Below is a small trained network, with its code and all its weights. Each question gives an input and a target symbol and asks what happens when units are switched off, that is, made to give their printed mean instead of their output.

import numpy as np


def w(rows, s, z=0):
    codes = np.array(rows[::2]) - 128.0
    scale = np.full(codes.shape[1], s)
    scale[-1] = z or s
    return codes * scale


def f(y):
    return np.maximum(y, 0)


def softmax(a):
    e = np.exp(a - a.max(-1, keepdims=True))
    return e / e.sum(-1, keepdims=True)


def log_softmax(a):
    a = a - a.max(-1, keepdims=True)
    return a - np.log(np.exp(a).sum(-1, keepdims=True))


def net(x, mask):
    ids = ['αγεζθλπστψω'.index(c) for c in x.split()]
    T = len(ids)
    res = E[ids] + P[:T]
    q, k, v = (res @ M[0].T for M in (Q, K, V))
    z = softmax(np.where(np.tri(T) > 0, q @ k.T / 4**0.5, -1e9)) @ v
    res = res + np.where(mask[0], z, O[0][:, -1]) @ O[0][:, :-1]
    y = f(res @ A[0][:, :-1].T + A[0][:, -1])
    res = res + np.where(mask[1:17], y, B[0][:, -1]) @ B[0][:, :-1]
    return log_softmax(res[-1] @ U[:, :-1].T + U[:, -1])


Q, K, V, O, A, B = {}, {}, {}, {}, {}, {}
E = w([
[186,150,124,132],'α',
[119,162,81,105],'γ',
[158,160,98,92],'ε',
[3,114,110,181],'ζ',
[173,86,115,77],'θ',
[116,32,126,64],'λ',
[111,85,147,152],'π',
[53,38,109,68],'σ',
[201,84,122,149],'τ',
[175,100,41,192],'ψ',
[125,136,220,151],'ω',
],0.023)
P = w([
[146,138,107,108],'0',
[149,143,107,107],'1',
[168,46,254,180],'2',
[153,156,103,101],'3',
[105,154,141,146],'4',
[171,54,252,183],'5',
[152,163,104,105],'6',
[88,164,157,160],'7',
[177,53,250,188],'8',
[158,153,99,102],'9',
[80,152,161,166],'10',
],0.013)
Q[0] = w([
[4,86,6,81],'h0',
[151,103,195,190],'h0',
[231,116,75,129],'h0',
[255,193,169,138],'h0',
],0.007)
K[0] = w([
[97,63,100,80],'h0',
[61,253,187,89],'h0',
[155,206,120,54],'h0',
[182,151,89,197],'h0',
],0.0069)
V[0] = w([
[202,202,162,149],'h0',
[119,101,13,97],'h0',
[140,49,45,207],'h0',
[151,33,1,181],'h0',
],0.0059)
O[0] = w([
[174,254,125,221,51],'h0',
[211,142,100,25,159],'h0',
[202,92,28,172,218],'h0',
[203,94,68,138,255],'h0',
],0.0036,0.0023)
A[0] = w([
[85,112,215,65,180],'n0',
[110,93,66,159,73],'n1',
[157,117,249,148,72],'n2',
[228,179,79,113,193],'n3',
[154,55,169,68,175],'n4',
[20,140,159,150,182],'n5',
[126,171,113,62,201],'n6',
[71,192,89,45,36],'n7',
[130,131,150,170,190],'n8',
[112,82,166,135,63],'n9',
[116,89,148,120,125],'n10',
[182,86,105,125,200],'n11',
[138,107,55,90,3],'n12',
[183,84,155,99,70],'n13',
[179,119,184,143,204],'n14',
[187,180,183,102,127],'n15',
],0.015,0.0058)
B[0] = w([
[165,147,56,176,221],'n0',
[160,142,101,71,173],'n1',
[109,125,116,63,216],'n2',
[68,119,150,202,240],'n3',
[114,141,157,85,250],'n4',
[139,94,155,111,196],'n5',
[142,187,255,85,167],'n6',
[46,162,63,115,150],'n7',
[137,159,107,66,177],'n8',
[144,148,131,195,177],'n9',
[164,183,111,117,179],'n10',
[121,139,160,142,242],'n11',
[114,159,87,89,178],'n12',
[102,112,140,140,195],'n13',
[131,62,94,165,211],'n14',
[189,166,99,146,174],'n15',
],0.013)
U = w([
[194,191,167,186,72],'α',
[24,170,104,110,68],'γ',
[125,200,174,132,104],'ε',
[8,30,79,71,124],'ζ',
[95,70,255,109,148],'θ',
[148,152,174,55,179],'λ',
[108,87,154,109,217],'π',
[72,170,30,64,1],'σ',
[89,27,157,169,147],'τ',
[64,149,35,160,109],'ψ',
[209,140,73,113,143],'ω',
],0.0095,0.009)

Each question gives the input, a string of symbols that net reads in full, and the target symbol t.
The units are the heads (4 rows each of Q, K, V and O) and the neurons (one row each of A and B). Each row of codes is followed by its name. A weight is (code - 128) times the scale printed after its matrix; where a second scale follows, it is the last column's (O, A, B and U).
mask holds one flag per unit, heads first, then neurons. A switched-off unit (its flag False) gives its mean, the last column of its rows in O or B, instead of its output. The means were averaged over made-up inputs and are rounded, as every weight is.
A unit's drop is (log p(t) with every unit on - log p(t) with that unit switched off) / (log p(t) with every unit on - log p(t) with every unit switched off).
The circuit of an input: a set's keep is (log p(t) with only the set's units on - log p(t) with every unit switched off) / (log p(t) with every unit on - log p(t) with every unit switched off). Starting from the 12 units with the biggest drops (on a tie, the unit counted first), units are removed one at a time, each time the one whose removal leaves the highest keep (on an exact tie, the one counted first), for as long as the keep stays at least 0.8.
circuit, biggest first: the units of the circuit, biggest drop first
unit that matters most: the unit with the biggest drop
top k neurons: the k neurons with the biggest drops, biggest first
drop when u is switched off: that unit's drop, to one decimal
input α τ α λ γ π θ θ, target θ: unit that matters most : n0
input σ ψ α γ ω θ, target ω: circuit, biggest first : (n3 n0)
input ζ λ γ λ ε ζ α ω α, target ω: circuit, biggest first : (n15 n14)
input τ λ λ ζ ε, target ε: top 3 neurons : (n6 n14 n2)
input ψ ω θ, target ω: circuit, biggest first : (n0 n3)
input γ γ ζ γ, target γ: circuit, biggest first : (n7 n6 n3)
input λ ω τ, target ω: circuit, biggest first : (n3 n6)
input ψ λ ε λ α, target α: top 2 neurons : (n15 n2)
input ψ λ ψ, target τ: circuit, biggest first : (n3 h0 n14)
input ω π α, target ω: top 3 neurons : (n15 n3 n14)
input ω ω ζ ω ε λ, target ω: top 3 neurons : (n0 n10 n3)
input ψ λ θ, target τ: top 3 neurons : (n14 n6 n3)
input ψ ψ α λ λ, target λ: circuit, biggest first : (n3 n14)
input α λ ω ψ α ψ ψ γ ε, target τ: unit that matters most : n14
input σ λ ψ ζ ψ ψ, target τ: top 2 neurons : (n3 n14)
input ω ω ε, target ω: top 2 neurons : (n3 n15)
input λ ψ γ ψ ω τ α ω ω, target ω: top 2 neurons : (n0 n2)
input λ θ ω ψ ε ε ψ τ λ λ, target λ: drop when n3 is switched off : 0.2
input λ λ ψ α, target α: drop when n4 is switched off : 0.1
input τ λ σ α π π λ ω σ, target ω: drop when n3 is switched off : 0.3
input α ζ γ π θ λ ψ λ γ λ σ, target σ: drop when n5 is switched off : -0.1
input ζ θ θ ψ α π σ, target σ: unit that matters most : n7
